Each set of rows is followed by a matrix. The matrix takes any point to its nearest point in the smallest flat space through zero that holds those rows.
[[ 6.79  5.41  7.31  6.24 -0.73 -7.36  6.55 -2.81]]
Nearest-point matrix:
[ 0.17  0.13  0.18  0.16 -0.02 -0.18  0.16 -0.07]
[ 0.13  0.11  0.14  0.12 -0.01 -0.15  0.13 -0.06]
[ 0.18  0.14  0.20  0.17 -0.02 -0.20  0.18 -0.08]
[ 0.16  0.12  0.17  0.14 -0.02 -0.17  0.15 -0.06]
[-0.02 -0.01 -0.02 -0.02  0.00  0.02 -0.02  0.01]
[-0.18 -0.15 -0.20 -0.17  0.02  0.20 -0.18  0.08]
[ 0.16  0.13  0.18  0.15 -0.02 -0.18  0.16 -0.07]
[-0.07 -0.06 -0.08 -0.06  0.01  0.08 -0.07  0.03]

[[-0.24 -0.56 -2.05 -2.62 -0.04  6.46  7.19 -1.41]
 [ 2.15 -1.71  4.90  3.35  2.26 -1.54  1.08 -2.35]]
Nearest-point matrix:
[ 0.08 -0.07  0.18  0.12  0.09 -0.03  0.07 -0.10]
[-0.07  0.06 -0.14 -0.08 -0.07 -0.02 -0.11  0.09]
[ 0.18 -0.14  0.42  0.30  0.19 -0.17  0.05 -0.19]
[ 0.12 -0.08  0.30  0.22  0.12 -0.18 -0.05 -0.10]
[ 0.09 -0.07  0.19  0.12  0.09 -0.02  0.09 -0.11]
[-0.03 -0.02 -0.17 -0.18 -0.02  0.40  0.41 -0.06]
[ 0.07 -0.11  0.05 -0.05  0.09  0.41  0.58 -0.20]
[-0.10  0.09 -0.19 -0.10 -0.11 -0.06 -0.20  0.14]

[[ 1.98  0.45  5.24 -0.45 -0.70 -5.11 -8.94  8.33]
 [ 0.55  2.51  4.33 -8.03 -0.02 -5.44 -6.39  4.99]]
Nearest-point matrix:
[ 0.03 -0.02  0.04  0.10 -0.01 -0.03 -0.09  0.10]
[-0.02  0.07  0.02 -0.24  0.01 -0.06 -0.01 -0.02]
[ 0.04  0.02  0.13 -0.06 -0.01 -0.14 -0.22  0.20]
[ 0.10 -0.24 -0.06  0.85 -0.05  0.19 -0.01  0.12]
[-0.01  0.01 -0.01 -0.05  0.01  0.01  0.03 -0.04]
[-0.03 -0.06 -0.14  0.19  0.01  0.16  0.21 -0.18]
[-0.09 -0.01 -0.22 -0.01  0.03  0.21  0.39 -0.36]
[ 0.10 -0.02  0.20  0.12 -0.04 -0.18 -0.36  0.36]

[[-1.20 -1.65 -3.05 -0.63  1.71  3.15  1.80 -0.79]
 [-7.51  3.71  1.51 -2.21  2.58 -5.06 -2.65 -2.10]]
Nearest-point matrix:
[ 0.62 -0.14  0.12  0.20 -0.31  0.13  0.06  0.21]
[-0.14  0.16  0.17 -0.03 -0.01 -0.26 -0.14 -0.02]
[ 0.12  0.17  0.30  0.06 -0.17 -0.31 -0.18  0.08]
[ 0.20 -0.03  0.06  0.07 -0.11  0.01  0.00  0.07]
[-0.31 -0.01 -0.17 -0.11  0.20  0.07  0.05 -0.12]
[ 0.13 -0.26 -0.31  0.01  0.07  0.43  0.24  0.00]
[ 0.06 -0.14 -0.18  0.00  0.05  0.24  0.13 -0.01]
[ 0.21 -0.02  0.08  0.07 -0.12  0.00 -0.01  0.07]

[[ 0.77 -6.57  1.54 -2.35 -1.24  2.96  2.59  4.18]
 [-1.36 -2.54 -7.07  0.37  1.80 -1.01  6.34 -3.40]]
Nearest-point matrix:
[ 0.02 -0.03  0.10 -0.03 -0.03  0.04 -0.05  0.08]
[-0.03  0.55  0.04  0.17  0.06 -0.20 -0.33 -0.24]
[ 0.10  0.04  0.47 -0.07 -0.13  0.12 -0.34  0.29]
[-0.03  0.17 -0.07  0.07  0.04 -0.08 -0.05 -0.13]
[-0.03  0.06 -0.13  0.04  0.05 -0.06  0.06 -0.11]
[ 0.04 -0.20  0.12 -0.08 -0.06  0.11  0.03  0.17]
[-0.05 -0.33 -0.34 -0.05  0.06  0.03  0.43 -0.06]
[ 0.08 -0.24  0.29 -0.13 -0.11  0.17 -0.06  0.31]

[[ 0.27 -1.19 -0.22 -0.35 -1.78 -6.49 -4.16  0.39]
 [-1.18  3.86  2.78 -0.89 -0.49  1.89 -4.83 -2.56]]
Nearest-point matrix:
[ 0.03 -0.08 -0.06  0.02  0.00 -0.07  0.08  0.05]
[-0.08  0.28  0.19 -0.05  0.00  0.26 -0.24 -0.18]
[-0.06  0.19  0.13 -0.04 -0.01  0.12 -0.21 -0.12]
[ 0.02 -0.05 -0.04  0.02  0.02  0.00  0.09  0.04]
[ 0.00  0.00 -0.01  0.02  0.05  0.16  0.15  0.01]
[-0.07  0.26  0.12  0.00  0.16  0.73  0.25 -0.13]
[ 0.08 -0.24 -0.21  0.09  0.15  0.25  0.64  0.18]
[ 0.05 -0.18 -0.12  0.04  0.01 -0.13  0.18  0.12]

[[ 1.59 -2.90 -1.61 -0.55 -1.46  8.67 -3.16  2.13]
 [ 0.27 -0.28  0.03  0.16  2.94 -2.11  1.47 -4.17]]
Nearest-point matrix:
[ 0.05 -0.09 -0.04 -0.01  0.07  0.16 -0.03 -0.10]
[-0.09  0.15  0.07  0.02 -0.10 -0.28  0.06  0.14]
[-0.04  0.07  0.04  0.01 -0.04 -0.15  0.04  0.05]
[-0.01  0.02  0.01  0.00  0.01 -0.05  0.02 -0.01]
[ 0.07 -0.10 -0.04  0.01  0.30 -0.03  0.09 -0.43]
[ 0.16 -0.28 -0.15 -0.05 -0.03  0.74 -0.24  0.05]
[-0.03  0.06  0.04  0.02  0.09 -0.24  0.10 -0.13]
[-0.10  0.14  0.05 -0.01 -0.43  0.05 -0.13  0.61]

[[-2.16 -1.68 -3.75 -5.97  1.54 -4.32 -7.41  6.25]
 [-2.40 -1.12 -1.90 -3.97  0.67 -4.00 -6.34  5.40]]
Nearest-point matrix:
[ 0.17 -0.02 -0.18 -0.09  0.10  0.17  0.19 -0.17]
[-0.02  0.03  0.11  0.11 -0.05  0.01  0.04 -0.03]
[-0.18  0.11  0.44  0.39 -0.22 -0.09  0.01  0.00]
[-0.09  0.11  0.39  0.39 -0.18  0.02  0.15 -0.12]
[ 0.10 -0.05 -0.22 -0.18  0.11  0.06  0.01 -0.02]
[ 0.17  0.01 -0.09  0.02  0.06  0.21  0.26 -0.23]
[ 0.19  0.04  0.01  0.15  0.01  0.26  0.38 -0.33]
[-0.17 -0.03  0.00 -0.12 -0.02 -0.23 -0.33  0.28]

[[-1.28 -0.28  2.28 -0.30  5.40 -2.86  0.62  4.70]
 [-0.12 -6.24  4.78 -3.56  6.36 -3.80  1.72  2.82]]
Nearest-point matrix:
[ 0.05 -0.12  0.01 -0.06 -0.09  0.04  0.01 -0.14]
[-0.12  0.59 -0.24  0.32 -0.07  0.08 -0.11  0.21]
[ 0.01 -0.24  0.16 -0.13  0.20 -0.12  0.06  0.07]
[-0.06  0.32 -0.13  0.18 -0.05  0.05 -0.06  0.11]
[-0.09 -0.07  0.20 -0.05  0.44 -0.24  0.06  0.36]
[ 0.04  0.08 -0.12  0.05 -0.24  0.13 -0.04 -0.18]
[ 0.01 -0.11  0.06 -0.06  0.06 -0.04  0.02  0.00]
[-0.14  0.21  0.07  0.11  0.36 -0.18  0.00  0.42]

[[ 4.22 -7.53 -1.00  0.45 -1.55 -0.61  3.64  0.35]
 [ 3.46 -6.25  0.85  0.25 -1.15 -1.37  3.04  1.67]]
Nearest-point matrix:
[ 0.19 -0.35 -0.04  0.02 -0.07 -0.03  0.17  0.02]
[-0.35  0.62  0.06 -0.04  0.13  0.06 -0.30 -0.05]
[-0.04  0.06  0.52 -0.04  0.05 -0.26 -0.02  0.42]
[ 0.02 -0.04 -0.04  0.00 -0.01  0.02  0.02 -0.03]
[-0.07  0.13  0.05 -0.01  0.03 -0.01 -0.06  0.02]
[-0.03  0.06 -0.26  0.02 -0.01  0.14 -0.03 -0.22]
[ 0.17 -0.30 -0.02  0.02 -0.06 -0.03  0.14  0.03]
[ 0.02 -0.05  0.42 -0.03  0.02 -0.22  0.03  0.35]

[[ 3.04 -1.24  2.28 -1.64 -1.41 -6.25 -7.73 -7.26]
 [ 0.78  1.24  0.52 -2.69 -0.19 -2.71 -7.14 -2.96]]
Nearest-point matrix:
[ 0.11 -0.13  0.08  0.06 -0.06 -0.16  0.01 -0.20]
[-0.13  0.22 -0.10 -0.17  0.08  0.14 -0.23  0.19]
[ 0.08 -0.10  0.07  0.05 -0.05 -0.12  0.01 -0.15]
[ 0.06 -0.17  0.05  0.18 -0.05 -0.03  0.32 -0.05]
[-0.06  0.08 -0.05 -0.05  0.03  0.08 -0.03  0.10]
[-0.16  0.14 -0.12 -0.03  0.08  0.27  0.15  0.33]
[ 0.01 -0.23  0.01  0.32 -0.03  0.15  0.73  0.14]
[-0.20  0.19 -0.15 -0.05  0.10  0.33  0.14  0.39]

[[ 0.68  0.81  1.68 -1.57  3.27  6.69  2.25 -0.06]
 [-1.06  0.24  0.00  0.25  1.84  3.87  1.45  0.23]]
Nearest-point matrix:
[ 0.47  0.07  0.30 -0.37 -0.02 -0.08 -0.08 -0.09]
[ 0.07  0.02  0.06 -0.06  0.03  0.06  0.01 -0.01]
[ 0.30  0.06  0.22 -0.25  0.05  0.08  0.00 -0.05]
[-0.37 -0.06 -0.25  0.30 -0.04 -0.05  0.02  0.07]
[-0.02  0.03  0.05 -0.04  0.17  0.34  0.12  0.01]
[-0.08  0.06  0.08 -0.05  0.34  0.72  0.26  0.02]
[-0.08  0.01  0.00  0.02  0.12  0.26  0.10  0.02]
[-0.09 -0.01 -0.05  0.07  0.01  0.02  0.02  0.02]

[[ 1.29  1.52  5.10 -2.37  3.55 -0.21 -0.01 -4.38]
 [ 1.57  2.93  8.13 -3.34  4.79  1.23 -0.65 -6.36]]
Nearest-point matrix:
[ 0.06 -0.03  0.05 -0.06  0.11 -0.14  0.06 -0.10]
[-0.03  0.15  0.20 -0.02  0.00  0.26 -0.11 -0.07]
[ 0.05  0.20  0.46 -0.15  0.20  0.19 -0.09 -0.31]
[-0.06 -0.02 -0.15  0.09 -0.15  0.08 -0.03  0.16]
[ 0.11  0.00  0.20 -0.15  0.25 -0.21  0.08 -0.25]
[-0.14  0.26  0.19  0.08 -0.21  0.60 -0.25  0.08]
[ 0.06 -0.11 -0.09 -0.03  0.08 -0.25  0.10 -0.03]
[-0.10 -0.07 -0.31  0.16 -0.25  0.08 -0.03  0.29]

[[-2.63  1.84 -1.44 -1.18 -4.82 -3.41 -7.39 -0.40]
 [-3.85  0.94 -2.65  0.39 -0.19 -5.91 -6.46 -0.64]]
Nearest-point matrix:
[ 0.16 -0.02  0.12 -0.04 -0.08  0.26  0.21  0.03]
[-0.02  0.04  0.00 -0.05 -0.15  0.00 -0.12  0.00]
[ 0.12  0.00  0.09 -0.05 -0.11  0.20  0.12  0.02]
[-0.04 -0.05 -0.05  0.07  0.22 -0.10  0.07 -0.01]
[-0.08 -0.15 -0.11  0.22  0.67 -0.21  0.29 -0.02]
[ 0.26  0.00  0.20 -0.10 -0.21  0.43  0.29  0.04]
[ 0.21 -0.12  0.12  0.07  0.29  0.29  0.53  0.03]
[ 0.03  0.00  0.02 -0.01 -0.02  0.04  0.03  0.00]

[[ 1.51  1.59  0.15 -2.19 -2.93 -2.86  3.56  0.15]
 [ 0.11 -4.32 -4.31 -2.09 -3.62  3.53 -6.57  0.59]]
Nearest-point matrix:
[ 0.07  0.02 -0.04 -0.13 -0.18 -0.09  0.09  0.01]
[ 0.02  0.18  0.15  0.03  0.07 -0.17  0.29 -0.02]
[-0.04  0.15  0.19  0.15  0.24 -0.09  0.20 -0.03]
[-0.13  0.03  0.15  0.25  0.37  0.10 -0.04 -0.03]
[-0.18  0.07  0.24  0.37  0.55  0.12 -0.02 -0.05]
[-0.09 -0.17 -0.09  0.10  0.12  0.24 -0.34  0.00]
[ 0.09  0.29  0.20 -0.04 -0.02 -0.34  0.52 -0.02]
[ 0.01 -0.02 -0.03 -0.03 -0.05  0.00 -0.02  0.01]

[[ 5.35  7.70  3.31  1.97  5.28 -2.63  2.42 -2.51]]
Nearest-point matrix:
[ 0.19  0.28  0.12  0.07  0.19 -0.09  0.09 -0.09]
[ 0.28  0.40  0.17  0.10  0.27 -0.14  0.12 -0.13]
[ 0.12  0.17  0.07  0.04  0.12 -0.06  0.05 -0.06]
[ 0.07  0.10  0.04  0.03  0.07 -0.03  0.03 -0.03]
[ 0.19  0.27  0.12  0.07  0.19 -0.09  0.09 -0.09]
[-0.09 -0.14 -0.06 -0.03 -0.09  0.05 -0.04  0.04]
[ 0.09  0.12  0.05  0.03  0.09 -0.04  0.04 -0.04]
[-0.09 -0.13 -0.06 -0.03 -0.09  0.04 -0.04  0.04]
